Below are the code and all the weights of a small trained network. Each question names an input and a class and asks about switching units off, where a switched-off unit gives its printed mean instead of its output.

import numpy as np


def w(rows, s, z=0):
    codes = np.array(rows[::2]) - 128.0
    scale = np.full(codes.shape[1], s)
    scale[-1] = z or s
    return codes * scale


def f(y):
    return y / 2 * (1 + np.tanh(0.7978845608 * (y + 0.044715 * y**3)))


def log_softmax(a):
    a = a - a.max(-1, keepdims=True)
    return a - np.log(np.exp(a).sum(-1, keepdims=True))


def net(x, mask):
    res = np.array(x, float).reshape(1, 4) / 4 @ E
    y = f(res @ A[0][:, :-1].T + A[0][:, -1])
    res = res + np.where(mask, y, B[0][:, -1]) @ B[0][:, :-1]
    return log_softmax(res[-1] @ U[:, :-1].T + U[:, -1])


A, B = {}, {}
E = w([
[27,151,150,47,180,170,6,180,65,145],'x0',
[82,85,104,242,182,100,131,145,17,244],'x1',
[214,158,78,38,194,70,140,222,250,212],'x2',
[116,163,255,157,227,90,195,172,64,76],'x3',
],0.0083)
A[0] = w([
[150,168,150,47,134,165,94,127,122,55,100],'n1',
[145,132,98,124,106,76,189,115,121,81,90],'n2',
[120,110,157,143,115,171,120,93,64,47,107],'n3',
[184,114,126,170,115,99,181,72,141,131,123],'n4',
[115,68,126,206,139,80,125,114,94,208,151],'n5',
[118,44,143,140,151,140,129,123,99,220,107],'n6',
[135,150,184,173,157,66,186,191,113,70,119],'n7',
[131,140,75,128,54,154,119,116,151,162,102],'n8',
[125,107,131,192,89,180,67,69,127,104,116],'n9',
[160,98,135,166,115,101,156,94,159,128,113],'n10',
[144,161,128,119,149,106,100,145,168,174,91],'n11',
[116,135,102,107,118,78,108,131,198,197,138],'n12',
[174,128,94,86,167,131,134,186,128,153,144],'n13',
[128,148,127,117,164,85,149,184,156,129,96],'n14',
[151,157,117,140,118,104,142,194,171,162,98],'n15',
[152,148,106,167,106,81,175,93,144,112,124],'n16',
[132,128,195,119,172,76,142,136,111,108,97],'n17',
[99,140,160,188,96,155,115,91,134,115,94],'n18',
[111,75,62,133,82,134,102,101,126,199,116],'n19',
[105,101,154,167,174,123,147,126,118,186,151],'n20',
[149,61,123,192,154,111,141,129,128,157,95],'n21',
[145,173,171,124,196,113,155,129,97,91,116],'n22',
[112,86,161,157,102,158,102,48,114,114,157],'n23',
[102,73,159,164,167,191,140,89,120,75,126],'n24',
[170,157,111,123,172,106,103,126,147,157,91],'n25',
[60,129,85,71,160,191,3,193,82,129,121],'n26',
[174,115,111,170,124,108,164,108,145,133,128],'n27',
[111,144,129,169,84,196,106,101,105,98,141],'n28',
[173,120,105,106,142,127,171,118,108,145,201],'n29',
[124,139,162,92,96,152,126,105,166,44,121],'n30',
[99,178,172,130,165,114,191,147,113,146,119],'n31',
[110,117,113,150,166,120,139,152,147,187,112],'n32',
[152,136,129,119,189,131,76,158,184,163,213],'n33',
[139,170,150,100,95,163,128,122,173,81,99],'n34',
[173,115,136,97,125,142,159,76,190,41,129],'n35',
[164,116,78,108,107,145,101,86,117,147,108],'n36',
[144,163,147,101,134,131,125,113,157,115,153],'n37',
[188,142,119,124,188,117,141,176,156,174,133],'n38',
[133,79,89,142,156,83,130,130,77,179,111],'n39',
[142,132,154,90,126,121,132,158,179,130,100],'n40',
[126,72,65,130,143,160,82,109,145,112,249],'n41',
[87,82,123,126,85,168,93,122,181,184,80],'n42',
[99,198,158,76,166,131,70,138,88,139,102],'n43',
],0.011,0.012)
B[0] = w([
[198,54,149,204,104,112,64,163,82,156,200],'n1',
[144,44,118,138,143,185,143,98,97,193,164],'n2',
[83,167,70,107,95,137,163,179,147,178,216],'n3',
[87,81,173,47,189,100,191,55,86,219,205],'n4',
[182,118,149,166,125,110,100,193,79,87,233],'n5',
[230,87,119,226,104,87,35,182,109,132,188],'n6',
[158,166,82,98,65,175,160,39,196,64,232],'n7',
[164,160,115,115,56,191,99,43,170,74,181],'n8',
[50,164,58,129,112,193,181,191,172,141,198],'n9',
[112,73,159,71,122,90,133,61,80,208,176],'n10',
[96,125,82,189,99,213,172,150,166,192,165],'n11',
[81,172,73,118,115,169,176,166,155,98,203],'n12',
[49,136,117,155,164,133,172,153,129,134,203],'n13',
[86,134,50,127,79,191,113,135,168,147,174],'n14',
[79,135,73,132,117,186,162,157,176,187,176],'n15',
[102,34,184,73,162,106,180,82,81,195,190],'n16',
[160,158,84,119,72,192,94,36,187,78,186],'n17',
[88,132,47,179,135,170,138,169,155,186,171],'n18',
[159,140,107,128,48,167,82,57,154,36,203],'n19',
[179,129,147,169,137,100,110,153,94,95,195],'n20',
[195,60,166,210,114,136,80,141,118,159,167],'n21',
[120,146,94,116,59,181,137,34,189,56,205],'n22',
[79,187,117,107,188,147,193,180,130,143,216],'n23',
[81,180,96,123,137,174,168,189,183,147,199],'n24',
[99,131,56,143,113,207,123,152,137,183,159],'n25',
[145,56,210,95,177,109,184,32,42,220,253],'n26',
[108,80,190,58,180,112,152,96,47,200,185],'n27',
[53,162,98,107,125,163,170,214,117,133,202],'n28',
[85,163,183,109,157,92,165,132,98,101,198],'n29',
[166,91,134,194,121,121,48,194,84,114,212],'n30',
[158,129,108,123,62,216,137,73,173,32,191],'n31',
[107,93,110,180,115,147,107,179,123,117,166],'n32',
[83,158,166,133,114,123,194,157,117,115,239],'n33',
[211,59,84,216,118,110,40,175,101,146,186],'n34',
[221,103,173,208,136,101,76,175,97,137,233],'n35',
[163,130,74,91,89,192,102,58,194,52,164],'n36',
[133,143,145,183,151,99,111,177,96,118,179],'n37',
[94,198,91,98,137,144,169,203,144,168,214],'n38',
[201,83,103,191,108,104,48,169,121,98,184],'n39',
[121,116,102,177,109,158,125,159,128,140,171],'n40',
[133,202,191,106,138,54,204,102,123,54,234],'n41',
[163,107,70,108,53,255,47,33,173,129,163],'n42',
[131,55,177,79,131,144,142,22,64,206,194],'n43',
],0.0069,0.013)
U = w([
[53,161,82,129,121,156,149,212,139,161,114],'0',
[128,63,187,91,136,126,139,59,82,219,109],'1',
[212,87,134,192,115,122,70,206,103,113,117],'2',
[152,144,93,112,92,167,119,43,169,33,107],'3',
[104,212,224,87,156,44,178,178,106,14,254],'4',
[85,116,66,105,187,68,6,103,183,161,75],'5',
[123,130,87,81,219,100,27,121,178,148,72],'6',
],0.014)

Each question gives the input, the list of numbers given to net, and the class t.
The units are the neurons (one row each of A and B). Each row of codes is followed by its name. A weight is (code - 128) times the scale printed after its matrix; where a second scale follows, it is the last column's (A, B and U).
mask holds one flag per neuron, in row order. A switched-off neuron (its flag False) gives its mean, the last column of its row in B, instead of its output. The means were averaged over made-up inputs and are rounded, as every weight is.
A unit's drop is (log p(t) with every unit on - log p(t) with that unit switched off) / (log p(t) with every unit on - log p(t) with every unit switched off).
The circuit of an input: a set's keep is (log p(t) with only the set's units on - log p(t) with every unit switched off) / (log p(t) with every unit on - log p(t) with every unit switched off). Starting from the 12 units with the biggest drops (on a tie, the unit counted first), units are removed one at a time, each time the one whose removal leaves the highest keep (on an exact tie, the one counted first), for as long as the keep stays at least 0.8.
circuit, biggest first: the units of the circuit, biggest drop first
unit that matters most: the unit with the biggest drop
top k neurons: the k neurons with the biggest drops, biggest first
drop when u is switched off: that unit's drop, to one decimal
input [-3,1,-4,4], class 0: top 2 neurons	n41; n19
input [8,2,6,-8], class 1: circuit, biggest first	n26
input [4,0,6,-7], class 3: top 4 neurons	n19; n42; n8; n36
input [-5,-6,5,2], class 2: top 3 neurons	n35; n34; n26
input [-6,4,-6,2], class 0: top 4 neurons	n26; n24; n9; n23
input [-5,-6,1,-5], class 2: top 3 neurons	n35; n26; n34
input [-7,-4,-5,7], class 1: top 3 neurons	n4; n16; n10
input [3,-5,-6,-6], class 0: top 4 neurons	n28; n9; n23; n7
input [8,4,7,0], class 1: top 3 neurons	n26; n43; n9
input [-1,8,6,8], class 2: top 3 neurons	n6; n5; n39
input [-5,-3,7,-7], class 0: top 3 neurons	n38; n15; n7
input [-7,-2,-7,-1], class 0: top 2 neurons	n9; n26
input [-7,-7,-7,-3], class 0: top 4 neurons	n9; n26; n28; n23
input [-7,2,-7,-2], class 0: unit that matters most	n9
input [-6,2,6,-8], class 3: top 3 neurons	n19; n8; n36
input [0,0,-8,-8], class 0: top 2 neurons	n9; n28
input [1,0,2,-1], class 4: drop when n38 is switched off	0.0
input [5,4,-2,-5], class 1: drop when n22 is switched off	0.2
input [1,-3,-8,-8], class 0: drop when n9 is switched off	1.1
input [1,6,2,7], class 3: drop when n17 is switched off	0.2
input [-6,7,-3,4], class 2: unit that matters most	n5
